Here is a tiny trained network, its code and every weight. The questions are about switching its units off for an input and a class, where a switched-off unit gives its printed mean instead of its output.

import numpy as np


def w(rows, s, z=0):
    codes = np.array(rows[::2]) - 128.0
    scale = np.full(codes.shape[1], s)
    scale[-1] = z or s
    return codes * scale


def f(y):
    return y / 2 * (1 + np.tanh(0.7978845608 * (y + 0.044715 * y**3)))


def log_softmax(a):
    a = a - a.max(-1, keepdims=True)
    return a - np.log(np.exp(a).sum(-1, keepdims=True))


def net(x, mask):
    res = np.array(x, float).reshape(1, 4) / 4 @ E
    y = f(res @ A[0][:, :-1].T + A[0][:, -1])
    res = res + np.where(mask, y, B[0][:, -1]) @ B[0][:, :-1]
    return log_softmax(res[-1] @ U[:, :-1].T + U[:, -1])


A, B = {}, {}
E = w([
[2,170,82,149,120],'x0',
[127,129,130,127,123],'x1',
[87,20,182,186,133],'x2',
[105,193,232,132,212],'x3',
],0.0094)
A[0] = w([
[209,124,154,123,140,190],'N0',
[173,155,38,111,86,176],'N1',
[164,133,67,117,128,143],'N2',
[140,244,169,94,160,127],'N3',
[98,16,90,149,106,148],'N4',
[114,115,191,150,130,93],'N5',
[139,64,126,125,86,121],'N6',
[136,154,71,94,67,195],'N7',
[253,93,179,108,124,254],'N8',
[85,83,203,157,169,84],'N9',
[81,108,211,155,144,113],'N10',
],0.017,0.0081)
B[0] = w([
[233,173,105,94,109,198],'N0',
[117,88,124,67,192,217],'N1',
[148,108,140,92,163,173],'N2',
[116,222,148,210,146,221],'N3',
[130,111,128,168,5,214],'N4',
[142,99,124,96,159,156],'N5',
[167,64,144,189,126,172],'N6',
[74,120,116,59,135,205],'N7',
[250,88,148,152,192,252],'N8',
[127,84,109,56,143,187],'N9',
[83,104,113,74,159,186],'N10',
],0.029,0.017)
U = w([
[183,61,116,35,211,170],'0',
[3,101,68,30,161,216],'1',
[210,52,153,186,69,6],'2',
[63,93,100,170,2,45],'3',
[199,206,165,178,176,36],'4',
[27,229,130,182,142,217],'5',
],0.0065,0.0022)

Each question gives the input, the list of numbers given to net, and the class t.
The units are the neurons (one row each of A and B). Each row of codes is followed by its name. A weight is (code - 128) times the scale printed after its matrix; where a second scale follows, it is the last column's (A, B and U).
mask holds one flag per neuron, in row order. A switched-off neuron (its flag False) gives its mean, the last column of its row in B, instead of its output. The means were averaged over made-up inputs and are rounded, as every weight is.
A unit's drop is (log p(t) with every unit on - log p(t) with that unit switched off) / (log p(t) with every unit on - log p(t) with every unit switched off).
The circuit of an input: a set's keep is (log p(t) with only the set's units on - log p(t) with every unit switched off) / (log p(t) with every unit on - log p(t) with every unit switched off). Starting from all 11 units, units are removed one at a time, each time the one whose removal leaves the highest keep (on an exact tie, the one counted first), for as long as the keep stays at least 0.8.
units of the circuit, in order: the units of the circuit, biggest drop first
unit that matters most: the unit with the biggest drop
top k neurons: the k neurons with the biggest drops, biggest first
drop of u: that unit's drop, to one decimal
input [5,3,-8,3], class 5: unit that matters most	N3
input [6,-4,-6,-6], class 1: top 2 neurons	N8, N7
input [2,7,8,8], class 1: top 2 neurons	N8, N10
input [3,3,2,-6], class 3: units of the circuit, in order	N8, N4
input [8,0,3,-8], class 3: top 2 neurons	N4, N8
input [3,-2,1,-6], class 3: units of the circuit, in order	N4, N8
input [7,7,-1,7], class 5: top 2 neurons	N3, N8
input [-2,-3,0,7], class 4: top 3 neurons	N3, N1, N7
input [-5,-1,1,-7], class 2: top 2 neurons	N4, N6
input [1,-1,1,0], class 3: top 3 neurons	N8, N1, N3
input [6,-2,-7,-8], class 1: top 2 neurons	N8, N7
input [1,-2,0,3], class 5: drop of N0	0.1
input [6,3,-7,1], class 5: drop of N9	0.1
input [6,-2,-5,-2], class 1: drop of N8	0.4
input [0,4,-8,3], class 4: units of the circuit, in order	N3
